[[-37  32   8]
 [ 13   3  36]]
=>
[8 3]

[[-19 -19 -20  13]
 [ 22  22  24 -15]
 [ 32  31  34 -22]
 [-30 -29 -32  20]]
=>
[ 13  24  31 -30]

[[ 36  38  18 -12  34]
 [-36 -38 -18  12 -34]]
=>
[34 12]

[[-40   7]
 [-37   6]
 [-34   6]
 [ -3   1]]
=>
[  7 -37]

[[-20 -21  31]
 [ 21   4  29]
 [ 26  20  24]]
=>
[31  4 26]

[[ 13 -15 -12  -2 -16]
 [ -2  -9 -27  -2   4]
 [  1  22   5  -1  33]]
=>
[-16  -2   5]

[[  1 -33 -16  13]
 [ -2 -39 -15  21]
 [ 32  -9 -18 -19]
 [ 28  18  11  13]
 [ -5  -7  -5   0]]
=>
[ 13 -15  -9  28]

[[ 1 34  4 25  3]
 [ 9  4 11  2  6]]
=>
[3 2]
---
[[-32  -7   9 -17  12 -20   1  29 -11   4  -8]
 [ 12   7   0   0 -14  -3  10 -22   5   2   4]]
=>
[[  4  -8 -32  -7   9 -17  12 -20   1  29 -11]
 [  2   4  12   7   0   0 -14  -3  10 -22   5]]

[[ 23 -18   0  15   7  16  -6   0]
 [ 35 -12  14  24 -12  16 -21   5]
 [ -6  -2 -20  33  22   3  -2  27]
 [ 12   7  12 -10 -17 -11   5   8]
 [ -3 -16 -21  22  18   5  -4  -4]
 [ -4  -6  10 -15 -11  12 -15 -36]]
=>
[[ -6   0  23 -18   0  15   7  16]
 [-21   5  35 -12  14  24 -12  16]
 [ -2  27  -6  -2 -20  33  22   3]
 [  5   8  12   7  12 -10 -17 -11]
 [ -4  -4  -3 -16 -21  22  18   5]
 [-15 -36  -4  -6  10 -15 -11  12]]

[[-30  22  22 -21  11   6 -38 -25 -29   8 -39 -18]
 [-27   6   8 -26   8   8 -27 -26 -27   5 -30 -22]
 [ 11  -3  -5  14  -5  -6  12  12  12  -3  15  11]
 [-19  24  28 -12  20   9 -28 -11 -19   8 -27  -7]
 [ 23 -12 -12  17  -6  -4  26  19  22  -5  27  14]
 [ 22 -11 -12  17 -10  -8  24  17  22  -6  23  13]]
=>
[[-39 -18 -30  22  22 -21  11   6 -38 -25 -29   8]
 [-30 -22 -27   6   8 -26   8   8 -27 -26 -27   5]
 [ 15  11  11  -3  -5  14  -5  -6  12  12  12  -3]
 [-27  -7 -19  24  28 -12  20   9 -28 -11 -19   8]
 [ 27  14  23 -12 -12  17  -6  -4  26  19  22  -5]
 [ 23  13  22 -11 -12  17 -10  -8  24  17  22  -6]]

[[-10 -10 -10 -31 -26 -14]
 [ -2   9  11  -3   9  11]
 [ -3 -30 -28   7  25  -4]
 [  8  14 -24   1   8  -1]
 [  2 -23  -1 -15  19   3]
 [-21  -9  -7  28  -8   5]
 [ 12  19  20   4  11   8]
 [ 33   1  -8  -4 -35 -16]
 [ 12   3  -7 -21 -36 -15]]
=>
[[-26 -14 -10 -10 -10 -31]
 [  9  11  -2   9  11  -3]
 [ 25  -4  -3 -30 -28   7]
 [  8  -1   8  14 -24   1]
 [ 19   3   2 -23  -1 -15]
 [ -8   5 -21  -9  -7  28]
 [ 11   8  12  19  20   4]
 [-35 -16  33   1  -8  -4]
 [-36 -15  12   3  -7 -21]]

[[ 11 -20  15 -18  12 -18]
 [ 16 -19  12 -14  13 -11]
 [-13   8 -10   6  -3  -7]
 [ -3  -2  11 -30  16 -23]
 [  8 -10   5 -10  -2  10]
 [  5  -3  -2   9 -20  19]
 [-20  16 -20   4 -15  15]
 [ -2  11 -20  13 -20  11]
 [-20  12 -15  17  -6  16]
 [-10   5  -3   1  11 -21]]
=>
[[ 12 -18  11 -20  15 -18]
 [ 13 -11  16 -19  12 -14]
 [ -3  -7 -13   8 -10   6]
 [ 16 -23  -3  -2  11 -30]
 [ -2  10   8 -10   5 -10]
 [-20  19   5  -3  -2   9]
 [-15  15 -20  16 -20   4]
 [-20  11  -2  11 -20  13]
 [ -6  16 -20  12 -15  17]
 [ 11 -21 -10   5  -3   1]]

[[-12  -7   9  -6   8 -32 -15  -7  34  18  -1 -18   2   8   6]
 [ -5  -8  18 -20  12 -25  -3   4  24  -6  -5  -5 -24   5  26]]
=>
[[  8   6 -12  -7   9  -6   8 -32 -15  -7  34  18  -1 -18   2]
 [  5  26  -5  -8  18 -20  12 -25  -3   4  24  -6  -5  -5 -24]]

[[ 32 -15  -5  -3]
 [ 32 -10  -6  -5]
 [ 32   4  -3  23]]
=>
[[ -5  -3  32 -15]
 [ -6  -5  32 -10]
 [ -3  23  32   4]]

[[  7  -8 -12 -22  13 -23  15  23   1]
 [ 16 -24 -22 -27  -5   2  22   9  12]
 [  6  -2  10 -14   0 -13   9  19   8]
 [  4   3  -6 -30   4 -16  16  17   4]
 [ 11  -9   6 -22   3 -12  13  18   8]
 [  1 -15 -15 -30  -4  10  19  -4   5]
 [ -9 -23 -34 -34   4  10  33 -14 -13]
 [-10  -2 -22 -29  19 -26  32   6  -5]
 [ 14 -30 -11 -26 -16   6  24   6  16]]
=>
[[ 23   1   7  -8 -12 -22  13 -23  15]
 [  9  12  16 -24 -22 -27  -5   2  22]
 [ 19   8   6  -2  10 -14   0 -13   9]
 [ 17   4   4   3  -6 -30   4 -16  16]
 [ 18   8  11  -9   6 -22   3 -12  13]
 [ -4   5   1 -15 -15 -30  -4  10  19]
 [-14 -13  -9 -23 -34 -34   4  10  33]
 [  6  -5 -10  -2 -22 -29  19 -26  32]
 [  6  16  14 -30 -11 -26 -16   6  24]]
